Below is a small trained network, with its code and all its weights. Each question gives an input and a class and asks what happens when units are switched off, that is, made to give their printed mean instead of their output.

import numpy as np


def w(rows, s, z=0):
    codes = np.array(rows[::2]) - 128.0
    scale = np.full(codes.shape[1], s)
    scale[-1] = z or s
    return codes * scale


def norm(h):
    return h / np.sqrt((h * h).mean(-1, keepdims=True) + 1e-5)


def f(y):
    return np.maximum(y, 0)


def log_softmax(a):
    a = a - a.max(-1, keepdims=True)
    return a - np.log(np.exp(a).sum(-1, keepdims=True))


def net(x, mask):
    res = np.array(x, float).reshape(1, 5) / 4 @ E
    u = 0
    for l in range(2):
        y = f(norm(res) @ A[l][:, :-1].T + A[l][:, -1])
        res = res + np.where(mask[u : u + 3], y, B[l][:, -1]) @ B[l][:, :-1]
        u += 3
    return log_softmax(norm(res)[-1] @ U[:, :-1].T + U[:, -1])


A, B = {}, {}
E = w([
[129,111,132,101,126,129,84,167,253,133,69,162],'x0',
[109,80,95,115,192,94,128,180,90,123,137,73],'x1',
[130,127,129,126,124,127,134,129,129,125,126,125],'x2',
[132,193,85,108,126,91,64,92,92,111,88,62],'x3',
[126,126,129,129,128,129,124,127,126,127,128,128],'x4',
],0.018)
A[0] = w([
[134,171,127,146,111,133,146,46,15,125,160,101,3],'0.n1',
[136,131,147,157,111,145,182,61,19,118,186,155,54],'0.n2',
[119,112,123,151,153,132,182,104,5,134,207,103,82],'0.n3',
],0.024,0.0057)
B[0] = w([
[135,119,44,134,74,156,68,83,196,43,196,96,237],'0.n1',
[125,214,152,142,120,111,133,162,157,247,197,58,237],'0.n2',
[137,81,220,141,146,92,165,147,40,103,70,216,254],'0.n3',
],0.015,0.027)
A[1] = w([
[159,145,127,161,104,80,114,75,2,50,175,96,59],'1.n1',
[78,39,54,108,227,102,123,241,115,120,139,9,254],'1.n2',
[161,216,94,100,146,89,47,100,86,110,4,63,99],'1.n3',
],0.021,0.0031)
B[1] = w([
[89,77,38,68,199,199,148,116,170,112,3,136,245],'1.n1',
[223,122,43,101,173,131,95,227,124,127,195,44,249],'1.n2',
[87,216,212,124,114,33,130,71,25,184,69,148,235],'1.n3',
],0.012,0.02)
U = w([
[121,197,197,181,78,149,178,127,151,231,218,115,148],'0',
[113,68,199,162,161,112,187,186,41,109,117,172,196],'1',
[101,195,59,150,51,173,84,43,174,67,155,84,110],'2',
[109,82,52,77,188,161,136,97,93,92,33,113,98],'3',
[162,117,192,131,71,188,139,120,252,165,73,226,211],'4',
[221,27,115,111,157,143,109,218,206,106,171,136,65],'5',
[99,186,214,119,60,72,87,17,157,150,45,189,186],'6',
[190,202,125,79,155,35,64,177,73,168,82,79,3],'7',
],0.015,0.0025)

Each question gives the input, the list of numbers given to net, and the class t.
The units are the neurons (one row each of A and B). Each row of codes is followed by its name. A weight is (code - 128) times the scale printed after its matrix; where a second scale follows, it is the last column's (A, B and U).
mask holds one flag per neuron, layer by layer. A switched-off neuron (its flag False) gives its mean, the last column of its row in B, instead of its output. The means were averaged over made-up inputs and are rounded, as every weight is.
A unit's drop is (log p(t) with every unit on - log p(t) with that unit switched off) / (log p(t) with every unit on - log p(t) with every unit switched off).
The circuit of an input: a set's keep is (log p(t) with only the set's units on - log p(t) with every unit switched off) / (log p(t) with every unit on - log p(t) with every unit switched off). Starting from all 6 units, units are removed one at a time, each time the one whose removal leaves the highest keep (on an exact tie, the one counted first), for as long as the keep stays at least 0.8.
units of the circuit, in order: the units of the circuit, biggest drop first
unit that matters most: the unit with the biggest drop
k most important neurons: the k neurons with the biggest drops, biggest first
k most important neurons of layer l: the k neurons of layer l with the biggest drops, biggest first
input [2,-1,8,-6,-5], class 4: units of the circuit, in order : [1.n2; 0.n2; 0.n3; 0.n1]
input [-6,-3,-2,-1,-1], class 0: 2 most important neurons : [0.n2; 0.n3]
input [7,-1,-3,-3,3], class 4: unit that matters most : 1.n2
input [-6,-2,-3,5,-2], class 2: 2 most important neurons : [0.n1; 0.n2]
input [3,2,-2,-3,8], class 5: 2 most important neurons : [0.n3; 1.n3]
input [-7,2,4,3,-5], class 3: units of the circuit, in order : [0.n3; 1.n1; 0.n1]
input [1,-7,-1,-3,-5], class 4: 3 most important neurons : [0.n2; 1.n3; 0.n1]
input [6,8,-2,-2,0], class 5: 3 most important neurons : [1.n3; 0.n2; 0.n3]
input [2,-1,-4,-7,-5], class 4: 4 most important neurons : [1.n2; 0.n2; 0.n3; 0.n1]
input [6,-1,0,-4,3], class 4: 2 most important neurons of layer 1 : [1.n2; 1.n3]
input [6,-1,8,5,-7], class 6: 2 most important neurons : [0.n2; 1.n2]
input [-3,3,4,2,4], class 3: units of the circuit, in order : [1.n1; 0.n3; 0.n1]
input [2,-7,0,1,-6], class 6: 3 most important neurons : [0.n1; 0.n2; 1.n2]
input [-5,7,0,-2,-1], class 1: most important neuron of layer 0 : [0.n3]
input [7,-7,-4,4,2], class 6: 3 most important neurons : [0.n1; 1.n2; 0.n2]
input [2,-4,5,2,1], class 6: 2 most important neurons of layer 0 : [0.n1; 0.n2]
input [4,6,-8,-3,-1], class 5: 2 most important neurons : [0.n3; 1.n3]
input [2,-6,1,0,5], class 4: units of the circuit, in order : [1.n3; 1.n2]
input [0,6,-6,-2,-8], class 1: 2 most important neurons of layer 0 : [0.n1; 0.n3]
input [-6,2,-4,8,-2], class 3: unit that matters most : 1.n1
